Below are the code and all the weights of a small trained network. Each question names an input and a class and asks about switching units off, where a switched-off unit gives its printed mean instead of its output.

import numpy as np


def w(rows, s, z=0):
    codes = np.array(rows[::2]) - 128.0
    scale = np.full(codes.shape[1], s)
    scale[-1] = z or s
    return codes * scale


def f(y):
    return np.maximum(y, 0)


def log_softmax(a):
    a = a - a.max(-1, keepdims=True)
    return a - np.log(np.exp(a).sum(-1, keepdims=True))


def net(x, mask):
    res = np.array(x, float).reshape(1, 6) / 4 @ E
    y = f(res @ A[0][:, :-1].T + A[0][:, -1])
    res = res + np.where(mask, y, B[0][:, -1]) @ B[0][:, :-1]
    return log_softmax(res[-1] @ U[:, :-1].T + U[:, -1])


A, B = {}, {}
E = w([
[112,105,191,136,185,43,79,164,122,88,232],'x0',
[143,90,43,63,119,81,159,102,42,78,114],'x1',
[197,146,208,37,35,40,219,176,137,113,82],'x2',
[13,166,90,128,216,155,111,138,117,139,95],'x3',
[94,110,51,106,167,121,94,119,48,126,168],'x4',
[135,250,147,146,72,177,98,148,177,64,233],'x5',
],0.013)
A[0] = w([
[127,106,108,163,131,170,122,109,180,164,33,27],'N1',
[67,156,166,173,197,196,57,122,158,127,188,60],'N2',
[142,141,151,146,137,250,147,88,169,199,42,3],'N3',
[164,99,99,116,179,122,159,135,31,109,182,38],'N4',
[159,130,154,108,151,151,126,48,133,120,123,4],'N5',
[124,118,46,124,82,145,73,79,37,73,191,27],'N6',
[168,119,116,124,174,168,113,90,173,141,75,20],'N7',
[92,130,104,156,206,159,90,146,170,111,244,16],'N8',
[110,29,170,121,140,53,105,139,90,105,63,2],'N9',
[255,134,249,136,78,90,142,184,217,82,169,3],'N10',
],0.0085,0.0037)
B[0] = w([
[164,90,106,171,104,122,135,160,165,135,85,180],'N1',
[144,147,131,237,112,140,131,195,2,223,203,231],'N2',
[180,122,95,169,129,195,165,138,194,192,120,199],'N3',
[160,104,61,101,139,54,85,94,131,94,138,178],'N4',
[146,123,133,145,116,147,123,172,113,95,120,132],'N5',
[195,121,82,136,123,161,77,114,161,41,126,190],'N6',
[188,73,132,155,117,173,120,89,70,170,134,156],'N7',
[51,130,141,159,128,139,133,105,115,121,218,219],'N8',
[67,95,135,56,115,63,173,144,90,155,121,186],'N9',
[197,168,249,65,67,72,116,71,164,115,153,254],'N10',
],0.009,0.021)
U = w([
[148,92,58,135,132,112,87,93,104,81,154,9],'0',
[147,114,108,163,111,169,144,128,152,181,63,219],'1',
[167,161,207,131,65,109,123,115,161,125,164,211],'2',
[104,139,116,183,132,144,82,132,98,149,218,16],'3',
[96,82,118,107,163,73,142,121,81,163,77,90],'4',
[94,252,93,108,103,177,152,157,125,107,112,207],'5',
],0.015,0.0016)

Each question gives the input, the list of numbers given to net, and the class t.
The units are the neurons (one row each of A and B). Each row of codes is followed by its name. A weight is (code - 128) times the scale printed after its matrix; where a second scale follows, it is the last column's (A, B and U).
mask holds one flag per neuron, in row order. A switched-off neuron (its flag False) gives its mean, the last column of its row in B, instead of its output. The means were averaged over made-up inputs and are rounded, as every weight is.
A unit's drop is (log p(t) with every unit on - log p(t) with that unit switched off) / (log p(t) with every unit on - log p(t) with every unit switched off).
The circuit of an input: a set's keep is (log p(t) with only the set's units on - log p(t) with every unit switched off) / (log p(t) with every unit on - log p(t) with every unit switched off). Starting from all 10 units, units are removed one at a time, each time the one whose removal leaves the highest keep (on an exact tie, the one counted first), for as long as the keep stays at least 0.8.
circuit, biggest first: the units of the circuit, biggest drop first
top k neurons: the k neurons with the biggest drops, biggest first
drop of u: that unit's drop, to one decimal
input [6,1,5,8,6,0], class 4: circuit, biggest first -> [N2, N9]
input [-8,7,1,8,8,-5], class 0: circuit, biggest first -> [N6]
input [-4,0,3,1,7,-2], class 4: circuit, biggest first -> [N8, N3]
input [3,5,-4,1,-1,1], class 0: top 2 neurons -> [N6, N4]
input [-3,0,3,7,-6,5], class 5: circuit, biggest first -> [N10, N7]
input [1,-5,-2,-3,0,-1], class 3: top 2 neurons -> [N10, N2]
input [5,5,-6,3,0,-6], class 0: top 2 neurons -> [N6, N4]
input [2,-3,-4,-7,-4,-8], class 4: circuit, biggest first -> [N9, N10]
input [-8,-7,-6,-5,4,3], class 1: top 2 neurons -> [N3, N1]
input [-2,0,1,2,-3,1], class 1: top 2 neurons -> [N10, N8]
input [-6,0,-8,5,-3,-1], class 1: top 2 neurons -> [N3, N1]
input [5,6,-3,-3,-3,0], class 0: drop of N2 -> 0.0
input [4,-4,7,0,7,-5], class 4: drop of N10 -> 0.0
input [-7,1,-1,-1,6,4], class 0: drop of N2 -> 0.1
input [5,-8,5,-1,6,-7], class 4: circuit, biggest first -> [N9]
